Here is a tiny trained network, its code and every weight. The questions are about switching its units off for an input and a target symbol, where a switched-off unit gives its printed mean instead of its output.

import numpy as np


def w(rows, s, z=0):
    codes = np.array(rows[::2]) - 128.0
    scale = np.full(codes.shape[1], s)
    scale[-1] = z or s
    return codes * scale


def norm(h):
    return h / np.sqrt((h * h).mean(-1, keepdims=True) + 1e-5)


def f(y):
    return np.maximum(y, 0)


def softmax(a):
    e = np.exp(a - a.max(-1, keepdims=True))
    return e / e.sum(-1, keepdims=True)


def log_softmax(a):
    a = a - a.max(-1, keepdims=True)
    return a - np.log(np.exp(a).sum(-1, keepdims=True))


def net(x, mask):
    ids = ['αβγεηθστψω'.index(c) for c in x.split()]
    T = len(ids)
    res = E[ids] + P[:T]
    q, k, v = (norm(res) @ M[0].T for M in (Q, K, V))
    z = softmax(np.where(np.tri(T) > 0, q @ k.T / 4**0.5, -1e9)) @ v
    res = res + np.where(mask[0], z, O[0][:, -1]) @ O[0][:, :-1]
    y = f(norm(res) @ A[0][:, :-1].T + A[0][:, -1])
    res = res + np.where(mask[1:9], y, B[0][:, -1]) @ B[0][:, :-1]
    return log_softmax(norm(res)[-1] @ U[:, :-1].T + U[:, -1])


Q, K, V, O, A, B = {}, {}, {}, {}, {}, {}
E = w([
[124,128,191,150,91],'α',
[74,116,109,110,91],'β',
[82,118,174,111,133],'γ',
[146,135,108,104,168],'ε',
[187,103,61,75,88],'η',
[179,65,162,141,107],'θ',
[121,145,116,140,94],'σ',
[153,100,187,122,152],'τ',
[109,122,177,136,96],'ψ',
[81,7,160,58,45],'ω',
],0.017)
P = w([
[113,123,87,160,153],'0',
[131,173,114,43,145],'1',
[151,177,172,60,118],'2',
[138,152,138,4,96],'3',
[120,26,124,44,188],'4',
[110,55,103,65,131],'5',
],0.011)
Q[0] = w([
[88,42,141,92,102],'head 1',
[102,160,176,28,100],'head 1',
[54,73,130,255,174],'head 1',
[156,168,153,10,144],'head 1',
],0.009)
K[0] = w([
[106,245,177,227,163],'head 1',
[185,136,76,238,132],'head 1',
[174,226,206,3,187],'head 1',
[101,24,51,225,173],'head 1',
],0.0062)
V[0] = w([
[31,172,94,181,183],'head 1',
[153,118,248,104,226],'head 1',
[202,162,106,249,75],'head 1',
[86,54,177,122,62],'head 1',
],0.017)
O[0] = w([
[189,108,173,222,55,153],'head 1',
[69,179,80,88,76,80],'head 1',
[250,138,94,37,155,11],'head 1',
[84,136,244,120,152,235],'head 1',
],0.017,0.012)
A[0] = w([
[190,97,233,183,223,171],'neuron 1',
[60,39,98,119,179,252],'neuron 2',
[134,107,211,74,8,139],'neuron 3',
[36,112,154,93,145,187],'neuron 4',
[165,215,130,215,98,145],'neuron 5',
[28,176,174,101,172,181],'neuron 6',
[141,170,219,86,104,96],'neuron 7',
[129,127,112,15,180,74],'neuron 8',
],0.015,0.0022)
B[0] = w([
[43,30,7,47,82,241],'neuron 1',
[145,54,88,64,68,196],'neuron 2',
[114,184,35,208,253,198],'neuron 3',
[176,89,127,120,37,235],'neuron 4',
[92,224,151,146,157,154],'neuron 5',
[175,32,132,99,46,248],'neuron 6',
[143,205,94,137,220,175],'neuron 7',
[199,211,165,115,248,147],'neuron 8',
],0.013,0.015)
U = w([
[161,145,58,188,90,82],'α',
[98,182,77,81,73,130],'β',
[86,116,64,125,196,2],'γ',
[234,93,132,139,102,70],'ε',
[65,139,251,108,124,181],'η',
[78,153,113,119,208,112],'θ',
[84,64,183,138,176,154],'σ',
[143,151,170,87,168,146],'τ',
[119,110,160,213,147,185],'ψ',
[159,142,162,94,143,144],'ω',
],0.011,0.0028)

Each question gives the input, a string of symbols that net reads in full, and the target symbol t.
The units are the heads (4 rows each of Q, K, V and O) and the neurons (one row each of A and B). Each row of codes is followed by its name. A weight is (code - 128) times the scale printed after its matrix; where a second scale follows, it is the last column's (O, A, B and U).
mask holds one flag per unit, heads first, then neurons. A switched-off unit (its flag False) gives its mean, the last column of its rows in O or B, instead of its output. The means were averaged over made-up inputs and are rounded, as every weight is.
A unit's drop is (log p(t) with every unit on - log p(t) with that unit switched off) / (log p(t) with every unit on - log p(t) with every unit switched off).
The circuit of an input: a set's keep is (log p(t) with only the set's units on - log p(t) with every unit switched off) / (log p(t) with every unit on - log p(t) with every unit switched off). Starting from all 9 units, units are removed one at a time, each time the one whose removal leaves the highest keep (on an exact tie, the one counted first), for as long as the keep stays at least 0.8.
units of the circuit, in order: the units of the circuit, biggest drop first
most important unit: the unit with the biggest drop
top k neurons: the k neurons with the biggest drops, biggest first
drop when u is switched off: that unit's drop, to one decimal
input ψ ε ω, target γ: top 2 neurons	[neuron 3; neuron 1]
input γ β τ, target ψ: units of the circuit, in order	[head 1; neuron 3]
input ψ β ε ω, target θ: units of the circuit, in order	[head 1; neuron 3; neuron 7; neuron 6]
input τ β ψ ε, target β: units of the circuit, in order	[head 1]
input ψ ω γ τ β ω, target γ: units of the circuit, in order	[neuron 3; head 1; neuron 7]
input ω θ ω ω ε, target η: units of the circuit, in order	[head 1; neuron 1]
input θ ω β σ, target τ: units of the circuit, in order	[head 1; neuron 8]
input γ α ω, target ψ: units of the circuit, in order	[head 1; neuron 3; neuron 1]
input ψ τ γ, target γ: units of the circuit, in order	[head 1; neuron 1; neuron 3; neuron 7]
input ψ σ ω γ ω τ, target γ: top 3 neurons	[neuron 3; neuron 7; neuron 1]
input ε ω β ψ ω, target α: top 2 neurons	[neuron 1; neuron 6]
input σ ω ω ω β, target ε: drop when head 1 is switched off	0.6
input σ ω τ σ, target ε: drop when head 1 is switched off	1.1
input σ ε α σ ω, target ε: drop when neuron 2 is switched off	0.0
input ψ τ α τ, target γ: most important unit	neuron 1
